Each row is followed by its class.
[-276  -44  -70  125   34  306  -74  123   -5  103 -114  -10   89  153
  174  152 -426   14  116  260  -60  -88 -340  169  -79  407  227  121
 -163  138 -191  -20 -369 -250  103 -138 -149  -77   50  -94  419 -149]
Lotap
[ 438  -90  -35  -36 -348  -14   83  -22  -57 -199 -181  -89  134  -44
   18 -402  -56 -360 -231  399  546  183   43    7  -22  321  175  150
 -214  -11  -17  127 -137  118 -370  150  -97   30  -78  629  184  228]
pav
[ 255   37   87   77 -133  -16 -460  -34   97  145  -40  -80 -152  208
  -21   48   24 -100  188  345   -1   -5   33   77 -141  196  278  230
 -302 -364 -116   54 -236   37  272  205   33   77  -99  720  154 -249]
Darik
[ 222  195  -56  -10  -61 -140  -93  222  130  154   -3  172  122 -281
  -50   54 -246   17 -388 -114   19  -44  263 -450  162 -248  518  -25
 -146 -383   44 -583   53  -46   56  160  -49    8   38  305 -239   28]
buv
[-316 -107  -38   70  129   78 -312   78  261  196  -41  114  137  -83
  -97   97 -532  104  -48 -333 -128  -84 -390   87 -221   71 -113   88
 -205 -262   22 -426 -101  162  226  -58  513  199   11   86 -303 -199]
bobik
[-292  415 -210  140  288  -80   34   11  204 -118 -715   49    9 -311
  148   36 -223   65  -36  -35  -54   53 -300 -317   16  100 -180 -477
   50  144  116 -165 -267  308  439   15  336   38 -512 -363   84  150]
gib
[ 254  184   -9 -147  -47 -317 -163 -343   40  262 -238  -53 -202  285
   44 -219   69   65  -79   98   98   61  -24  117  -69  -42  346  221
 -294   81   60  188  -24  138  -81   47 -243   27 -171  647  264  -81]
gib
[ -99 -340 -302 -196  -29  -16 -247 -195  -98   20  380  -13  -68   38
   33  381  131  -22  114  420    1   47  -80  254  -70  153  -93  556
  220 -230  -70    4  240 -188  203 -247 -138 -229  295  -49  420 -135]
rozi
[-190   11 -234 -186  208 -202   44  269   74   41  114  245  -59   31
  215  107 -331  194 -190  187   99 -133 -123 -282  -96 -264  326  551
 -105 -115   10 -254   25   96 -128  206  -47 -285   15 -263  -54 -372]
rozi
[  24  -86  165    8 -147  -62  -39  510   82   51   72 -168 -341  -57
 -115  160   14  -75  -82 -151 -158  304 -321   92   41  311  233  304
  -34 -121 -263   64  -42  137 -151 -274 -165   25 -101 -160  -83 -558]
rize
[ -67  260   57  137   40  133   26  172   69 -246  -20   28  124  404
  300  131 -279  172   28   35  -57   -6 -142  -99 -283  -96   97  313
 -194   17 -235 -173   69   93  -42  122  498 -116 -355 -363  312 -387]
Lotap
[ 162 -287   10 -247 -105 -192   45 -150 -216  249  187  -59 -107  298
  181  393   44 -203 -130  180   -9  242  409  269    1   63  570  515
  266 -211  118  118  444 -191 -231 -287 -167  -50  194  281  294  -68]
gufof
[ 183 -119   -5  -66  -40    1 -318 -186 -215  308  336  247 -314   87
    5  343 -350  218 -203   56  -29  -33  316   34  -18  117  308  201
 -218  157   55 -162  310 -138  149 -112 -156  -98    6  484  143 -618]
rize
[-202  273  -20  -96   38 -354  513   49   86 -253 -132   12   58  168
  157  314  172  272 -134 -258  149 -122  270 -202 -277 -414  276  109
   -4   28  223 -359  134  286   53  407  354  103 -268  -33    5  489]
gib
[  89  135   30  -89  100 -254  185   81   55 -151   38   89   29  339
  325 -148  104  230 -108 -144  113  132   66  -44 -135 -170 -110   56
   78  337   18  140  161  183   87  -95  -38  -54  -82   -2  222  171]
Darik
[ 156  262  -96  249 -227  209 -111   85  116 -161  153 -111  107  133
  183  214  124   55  -57 -207  275 -303  -25 -215 -327  -99    2  123
 -183   60  -18 -394  231   42 -202  383  274 -191   37 -237  -39  152]
gib
[-133  220 -178  125 -208  229  150 -179  -89 -106 -173  163  -99 -219
   -9  -28 -202 -331  160  171  176 -181   33 -127  311  179  215   38
  166  119  -92  -53  -82 -170  177   27   60  -11   18  -44  100  255]
Pize
[  87 -264  -53 -191 -142  280 -200   68  210  265  268 -189  375 -222
   62  -47   -5  174 -398  171   -6  -44 -180 -117 -233   25   16  147
 -312  -56  187  109  -60    2   -6  -83 -114  -57   69  104   10 -300]
buv
[ -35  -55 -159  201 -273 -217  254  102 -305 -335   18  214  -57 -358
 -106    2 -176 -253   19   62  202   95   97  212  326  338  -35  133
  276   27 -153   78  254 -227  -27 -317 -554  -68  144   -4  157  600]
buv
[ 178  486  -33  500    8  -66  141  172 -188 -180  -75  315 -117  173
  159  244  -66   65 -290 -216  -67 -344  177 -144  122    1   45 -266
 -305  288  -36 -159  128  -36 -105   60  159 -150   40  173   43   92]
buv
[ -27  -87   74  243  -73  -23 -445 -208   57  538 -460 -163   12  176
 -170    1  -72 -379  262  -64  105  212 -218  329   14  253  200  207
 -195 -239  -59  -76 -401   37 -119  -82 -167   15   -7  487  189 -120]
Pize
[ 124 -168  -54   19 -247  -51  -47  245  187  203  -19  -11 -215 -103
  -71 -402 -188  -98  286  182  151  312 -173 -152  143   93   10  305
  146  -93 -177  196 -112  130  -98  -82  -78  -63   48  337  164  -33]
gufof
[-364  218 -217  111  124  192  -55   48  -58 -131  505    9   -3  192
   39  466 -115  282  336  -11 -290 -468   76  543 -382   21 -726  160
 -115 -218   39  138  160  -51  456  334  228   -6  412 -257 -133  340]
Fakid
[ -42 -274  -16 -238  186 -640 -268  157  135   14 -240 -316 -126  153
 -119  160  -28  -37 -204   12 -285  294 -165  205 -145  101  403  435
    7  -99   50  -63  283  109   72 -271  -58   45 -201  -73 -207 -472]
Pize
[-450   70 -132   -6  143   83  787  157  -17  395 -118  137   54  -10
   89   59 -217   63  -28 -338 -244 -163  -18 -191  -54 -152   36 -347
  331   45  211 -239 -173   20  -71  227  400  -51  -19  -55 -232  257]
pav
[  39  124 -271  -57  -98  313 -138  -80   -8   -9  238  143   73  -24
  158  359  -58 -157  133  169  228 -373   25 -428 -136 -228  -35  184
  -64   -7   39 -101  247 -135  300  175   64 -249  -25 -337  223  122]
bapin
[ 282 -221 -139 -137   67  -98   39 -361   51  294 -346  128  233    8
  -10 -120  225 -433   70  304   16    4  103  -71  113  228  654   16
   48 -311  168 -147 -178 -116 -354 -219  160 -123 -213  612  -16 -219]
bapin
[ 391   18  -49  108  -76   44   72 -118 -234    3   36  -36 -128  240
   89   82  179 -352 -207   39  -96 -187  181    8  182   65  401  273
 -298  241  188  335  284   29 -353  -13 -151 -222   62  449  -10 -268]
nipaz
[-127  -70  -17   88  -84 -428  -23  -50  -98   84 -232  -44  211 -227
 -135  -25  116 -238 -567  202 -208  -54  142 -478   66 -465  124 -213
 -238 -246  253  -50 -193   -6   32  161 -313 -233  148  569 -245  270]
Darik
[-203  113 -104  -47  144 -312  153  -33  147   21 -631  -18 -144   35
 -125   -6  130 -170   59  -71 -134   77 -214   36   93  -18 -215   12
  293 -213   35 -194 -329  106  311   -2    6  -29 -429 -162 -266   76]
pav
[-382  119   98  137  -11  186  401  219  -66 -217  -71  335   17   33
  136 -224 -580  157  258 -244 -157 -311  124 -189  122  101  329 -296
  178  478 -215  -93   -3   91    8  -75  391   -7 -250 -323    3  -29]
Fakid
[ 110 -271  -33   89 -328  275 -322  199  152   -7  508   85 -335 -102
  206   16 -126  -96  148   30  177   75 -118  121  106  328  -45  376
  264   11 -337  494  212  -81  104 -541 -162 -126  488   15  252   21]
Fakid
[ 149  393 -214   31 -184  156   55  -63  -42 -204 -244   36   81  155
  -30  -94 -134  -95  337   -4  306  139 -182  -43 -221  128  106 -105
   53   92 -158 -343   -6    0  -99  234   17  289 -427 -118  586  242]
rozi
[   3  151  -86  -71  186 -336 -192  304  295  -10 -146    4 -211  106
  147 -172   58  214   89 -158  -96   47 -267 -138  -28  -68   81  282
  -87  322   25  160  270  278  128  -59  191   20  -96 -252 -335 -471]
bobik
[-210  264 -284  278  -36  666  -20  -86  -16 -304  -70   -1  172    3
  135   64  102  -39  481  -33  -13 -389 -193   14   25    7 -404  -44
   83   34  104   13 -101 -288  410  263  495  -46  264 -286  -70  426]
gufof
[ 318 -107   18  277  -54 -354  -87 -137   99  317 -393 -119  102 -101
  -93  -15  -89 -314 -503  224 -140   98   28  -34   66   -8  532   77
 -312   38   86   13 -159 -127 -475 -113 -370  -89   56  562  121 -240]
rize
[ 227  -41  -81  166  -16 -154  -55  -10 -250  -82 -229  287 -242  187
   76  340  -43 -233  118   -9  -42 -130  246  209  269   83  -12  103
   25  173  -52  345  325  -78 -232 -199 -164 -279  331  414  155  290]
pav
[-124  113   24  454   90 -103 -381  266   50 -305 -345  -36  -39 -293
 -192  -50 -117  196   26   29   35  248 -125  -46  -68   15 -245 -219
 -264 -173   49 -165 -447   69  -60  256  -61  102 -207   14   57   71]
bapin
[-172  -71 -163  149 -118  117  307  237 -411 -246  261  265  -14 -318
    5   18   69  -41   70  419  136 -181 -116  -19  332  299  153  191
   26  378  -38  301    2 -235 -369 -111 -545 -285  226 -216  335  100]
buv
[ 212   43 -324 -175 -272  577 -459 -103  -90  166  498 -184   34 -113
  210  376  315  -91  284  742  320 -147 -186 -253 -354  402  136  294
 -142   78   21  -62   48 -154  116    3 -275 -228  -56 -350  626 -387]
rozi
[-173 -100  -95  -94   36  366 -302   30  -42  373  224   25 -168 -170
  180  231 -220  -54  211  134 -212  169 -213  -13   54   90  243  191
   21 -416  -64   34 -178 -195  284 -137  170  -40  207    8  239 -543]
Lotap
[ 175 -100   63   -8  -10  -65  -66   84    8  131  382 -250 -205  336
  139  221   94   23 -121   57  -86 -162  140  113 -172  248  585  183
  -53  187    6  123  423   -3 -262   80   52  -60  258  152   -8 -218]
Fakid
[-240   -8  -63 -268  197 -253   19  144  189  255  -27  280 -164  123
  -89 -184 -271   52  381 -179  -40  160 -125 -173   -4 -120  150 -121
  329 -369 -152 -210  -70   78   27  -51  268   92 -196  -40   51   25]
bapin
[  79 -274    3  -90 -189  -64  -26  157  105  103  186 -219 -215  240
  259   60  235  127  -31   36   33  103  -47  -86 -186  176  -23  179
   79   -9  109  141  227  147   16 -242  142   20  -22   45  -85 -237]
gufof
[ 259 -337  117  -65  137 -193 -287  282   19  159  -66  251 -140 -139
   -8    8 -750  116 -276 -262 -160  227  237  128   64 -121  421  287
 -166 -390   58 -229  173   33 -252  -74  311  157    3  375 -377 -724]
pav
[-263   40  223   73 -222  293  227  238 -211 -495  108 -234  -76  -22
  -79 -129 -288  -98  154 -105  -73  187  -36  335   21  447  234   89
    2  257 -216  116  -54  -68 -273 -101  165   77 -125 -528   87 -138]
rize
[   0  522 -428  352  258  202 -117  -25  -14   73 -427  -11  -15 -182
  136  277 -102   -5   95  -44 -123 -297 -321 -137  -34  -75 -120 -308
   43  174    0  -72   58  -83  373  285   36 -118  243  -87  237  482]
buv
[ 210 -160  126  -37  254 -325 -133   90  120    4 -261   60   26  491
   63 -267 -282  -51  -21   27  -42   66    8  186  142   95  229  248
 -218  -23   99  132   -8  152  -81  -45  247   39 -150  485   73 -142]
Pize
[-156  132 -247 -144  221   25  -20 -199   30  604  133   71  123  211
  382  340  269  290  432  -42 -203 -262  -60   85 -315 -174 -580    1
  -95  -34  204  179  187   13  615  -43  331 -167  133 -194  -95 -291]
Darik
[ -36  -16   15   15   83 -241  -92  106  154  182  147  -50    9  -41
  243   91  136  243 -521 -237   40  -87   43 -286 -197  -42  555  -50
 -239 -162  423 -383  258  256 -209   78  384  308   15  154 -429 -287]
rozi
[ -68   50 -172  -98   39   79   -1  231    3  301  262  121    1 -191
  228  244  163  242  121   41  -84  -56  -75 -231 -324 -161  123  111
  146 -272   96 -264  173   88 -210  441  330 -136  106  -51 -154 -402]
Lotap
[ 170  -75  -10 -173  132 -267 -282  220  155 -135  -33  154 -441   76
  -19  -35  -16   48  121  166   70  251 -221 -174   28  180 -281   68
   21 -100  117  -45 -112  183  266  -98   43   65 -269  153 -112 -276]
rize
[ 233   96  -82   11   11 -417 -183  116   34  369 -365  200 -554  -37
   22  515 -245 -109 -280 -432  -55  215  126  -56  124 -207  717  302
  -52 -427  162 -247  196  183 -229  213  128   74  -74  674   45 -223]
Pize
[  -3 -109  -34  114   58  -51  -83 -207 -209   80 -102   59  207  142
   20  134  -95 -281 -108  352   22 -156   41  324   37  350  231  136
 -356  -35  177  167  -39 -164 -198 -135   25   65   54  269   77 -166]
Pize
[-214 -379   94 -147  -18 -248 -107   13   34  133  379 -214   73  162
   67  157  214   23  216   26 -242  110   46  489 -340  128 -163  335
  157  -94  -63  337  354   29  102 -210 -109   55  398   30 -177 -101]
bapin
[ 115  164  -37  -49 -169 -555  250  116  -46 -165  -85  -14 -271  211
  -40   97  247 -228  -51 -155 -124  197   80  180  104  188  119  165
  170   84 -133   61  357  204  -61 -283  174   42 -404 -155  296  -90]
bobik
[ 377 -217  -53   93  -69  241 -460 -200  -15  353 -137  147   52  397
   34  -83 -619 -444  100  118  133  -67  162  205  289   21  407  492
 -107  -43 -185  208  214 -174  134 -198  -93  -26  437  739  266  -69]
Fakid
[-136  388  -21  372   -9  271  -81 -177   75  157  -63  152  179  -91
  -57  -94  113 -251   37   20   86 -321 -238 -233  176  120  100 -437
 -258 -360    8 -172 -447 -167  123  366  356   72  -40  191   20  138]
buv
[-320  104  -21   52  -89 -242   80 -182  -43  200 -351  114  -51 -181
  -69   90    1 -216  117 -182 -161  191 -106  287   97  198  120 -110
  386 -132  -15  -15  -36 -181  251 -115   45  124 -117   86   42  127]
gib
[  57   93  -42  -88 -240  -10  -53 -165 -275  -59  -19  -19 -356 -134
 -232  256 -220 -202   62  100  127  -81  297   85  151  167  482  282
  -29 -300   50 -242   58  -11   57  102 -161    8 -311  222  261  231]
nipaz
[ 228  -32   80 -205 -104  345 -264 -149  149   -4  403   11  199  344
  264 -144 -233 -143  -40  -37  197 -100  261 -221   76   69  384  130
   30  214 -157  -23  309 -159  468 -505  198  -63  -46 -171  316 -110]
nipaz
[  30  -92  -59   97   72  -26 -200   84  -34   82  154  177  119   46
   16 -270 -140  -97  237  249  -72  123  151 -157  -36  -90  -85 -332
  -30 -320  138 -110 -443 -136   41   -7  103  133  -57  162  255 -125]
Fakid
[-122 -113  248 -110  -24 -163   17  188   20  -56   -8  108    4  100
  130   59 -100  419  126  -86  -76  251  221  -40 -266 -347 -146  295
  275 -200   70 -140  136   36   23  -13  289 -126 -266 -143 -140 -123]
rize
[ -15  405 -392   23  -70  470  394   46 -106  -73  -91  179   35   24
  107    5  340  -14  703  293  321 -340 -143   41   38  439 -310 -166
  243  209   16  141 -237 -172  170  457   -4 -210 -205 -165  479  624]
bapin
[-179  279 -240   16   84  -68  350  393  -51 -401 -192  253  -31  -57
  238  -78  -76  260  103  112  182 -224  -10 -365  135  -48  109  -65
   54  376   -5   19  165  105  224  395  250   -8   98  -90 -141  268]
Darik
[-294  -84  162 -276   44  163  182  330 -156  453  222  320 -267  -15
  175  144 -540  393  108 -298 -282  110   27   23   74   31   33  -66
  192 -255    9  -31  120  115   78  -65  261  166  -85  -29 -126 -471]
gib
[ 174  401   63  -80   32 -136  -19 -142 -181   43 -401  290 -315   77
  -33  -37   77 -133  -19   51  -44 -104   15   20  185 -246   76  294
   40  179   20  296   -6   57  240  355  -92 -279  -83  629 -106   -2]
nipaz
[  75 -315  -17  -46  -65  106 -239  136  227   58   70 -197    3   26
   17   94  360 -125  184  325   29    7 -153  120  -30  482  -26  249
  -11  -84   80  107 -279    0  190 -106  -17  -93  -71   83  -16 -345]
nipaz
[ 182 -254    4    0   66 -266    1  -23   95  256   97  251  105 -122
  -48 -292 -345   39 -168   39  119  159  124 -361  120 -134  205    3
   -7 -139   95 -267   97    5 -300 -230  -53  -76 -171  255  -59 -142]
bobik
[ 129  138 -180  103   33  -67 -446 -227  118   47 -407  165    3  259
 -233  230   64 -490  220  110  -11 -231 -186  367  135  143 -226  162
 -298   19  -49  206 -251 -179  404  213  127 -141  267  656  146   96]
nipaz
[ 297  -87  -85 -246  221 -382  -31  232 -220  -55  -21  360 -641  141
   40  345 -186  -79 -321 -142  -21  -46   78  106  580  205  128  363
  -31  459  117  233  612  159  205 -399   66  -84  -55  -62  -23 -574]
Darik
[  43  332  -45   -7 -172  -47  462 -448 -305 -321 -553  137   40  231
  101  -35   -3 -326   96 -135  167 -269  412 -128  160 -166  455    0
  229  103  156 -121  145 -147   67  -91    2 -181 -583   -5  140  748]
buv
[  52 -475 -141   61  -19  -21  -45 -296   10   85   81   61  311  -18
  198   46  295 -130 -220   78 -134 -152    4  139   64   32   -4  -36
  -71  -46  170  293   47 -388 -152 -631  -64 -111  362   74  -49 -202]
rize
[ 301   35  214   44  128 -677 -149  335 -110  -24 -387  -57 -298    8
  -70  238 -209   45 -688  -12 -195  545   80  236   34  218  468  151
  -39 -342   75 -183  115   85 -222 -112 -296  104 -315  484   38 -192]
rize
[-271  -46  -62  191    7 -436  -49  284  -57 -234 -365 -172 -124   46
 -342   89  -29  -64   41  -62 -121  -28 -174  646   28  299 -149  413
 -160  123  -85  186   -9  173  179  183   25  -28   55  137 -107   66]
buv
[-227 -192   38   53 -235  100 -134  119  268  298  519  -73  -57  -86
  -56   47   22  -21  390  -54   -1  306   10  280 -112  460  406   89
  200 -402 -312  -89 -227 -116   28 -216  130  294   43    3  519 -227]
bapin
[ 252 -328  -57 -400  -19 -324  208 -128  -66   29   21  249   22  194
  109 -141   31  -80 -120  460  -92  105  234  157   90  239  636  134
  -72 -131   53  282 -118 -216 -292 -116 -102  -13   41  899  141 -358]
gufof
[ 337  229  -66   64 -181   11 -285   43   70 -223 -561  -23 -129    9
  199 -143  101  -64 -158   91  309   42  118   52  118  285  412  148
 -425   98  212  121 -210  126 -318  170  -67   68 -216  341  -16 -146]
bapin
[ 102  246 -105  242  190  351 -242  505    2   12   19  353  -22   68
  178  124 -541  234  -19 -477  139 -173  -91 -246   57 -159  357  135
 -265  313   80 -270  349  102 -147  205  588  108  126 -139  -55 -371]
gib
[-107 -274 -143  -30  212 -296  112  102  -47  191  -31  231 -209  155
 -141  265 -344  -53 -328 -383 -269 -161   19   76   39 -253  296  308
  121   94   86 -174  429  -44 -129 -136  433 -156   94   95 -303 -382]
Lotap
[ 196 -437   40 -136  189 -456 -143  111  -58   39  214  164 -175   47
  -70  205 -126  -83 -539  132 -185   72  261   86  235  136  173  -19
   55   60   87  206  389 -185   92 -504 -146   34  231  239 -192 -379]
buv
[-103   28  -66  -62  -20 -130 -221  -16  266  260  -89   61  -61   46
   78  393 -354   77  -77  -29  -79  -45   95  -60 -252 -109  295  345
   67 -297  -14 -407  171  -20  180  257  245  -80   52  229 -137  -63]
bapin
[-122 -140 -135   31  192 -141 -323  321  178  182  -14  -80 -188  212
  167  251  -69  165 -100  -39 -260   90 -298  171 -203  282 -159  184
   -2   40  147  -22  171   97  128 -247  213   99   99 -199 -298 -600]
buv
[ 437  -81   12  -69 -216  -86   61  239  147  320  276  166 -169   -5
  157   17 -158  -47 -320  281  289  114  299 -228 -138  173  491   79
 -131 -401  110 -246 -144  141 -559  145    0  204  -70  571  112 -264]
rozi
[ -53   59   73  342  -54 -225 -238  222  -19  -58 -243 -116   64 -288
 -236  -43  -43 -286 -115 -354 -225  210 -135  -67   29 -123  -15 -371
  139 -176  -93 -109  114  129  -99 -143  304  149 -118 -215  141  105]
gib
[  25  -34   20  146 -160 -159  -80  418    0  -42  188  -44  210 -192
  -33 -100   24   60  -74  -73   77  225   78   49 -103  132 -145 -107
  180  -75 -139   -4  232  123 -272 -236 -144    1   21 -261  210  251]
gib
[  64   74  -41  289  -24 -309 -218  180 -187 -517   -3   -3 -309  378
 -123  182  113 -227  108   77  129  -10   14  297  137  355  571  468
 -261 -138 -221 -103  -25   14 -319  298 -264 -100  -40  327  279  -22]
Pize
[-303 -297 -348    4  -55  200   99  148 -235  458  307  131 -172 -475
   68  367 -143  -50  109  193 -298  -48 -102 -206  -65  131  149  -36
  431 -411  141 -249  -66 -203  120  -72 -146  -86  -47 -198  131 -373]
gufof
[ -34 -172 -134 -114  -47  231 -164  163  131  169   39  178   -7  156
  268  187 -180  -40  406  280   41    9 -172  163  -89  251  408  476
  180   -5 -188   79  -29  -72 -137  123  197  -87  184  150  532 -307]
Lotap
[ 102   60  119  -96   75 -292 -162  271  -60 -224  -47 -199 -134  -75
 -144  -29 -175  -13 -410 -119  -16  305 -269   28  -37   64 -168  184
 -202   48   87   54  297  331  112 -199   31   98 -322 -237  -83 -176]
buv
[ 189 -170   41  113  -63  134 -490 -386  105  332 -259 -124  168  313
   20   34  109 -521  -52 -104   27  -15  -19  338  237  165  317  334
 -143  -13  108  129  -56 -216  248 -117 -141  -43  301  555  -47 -191]
Fakid
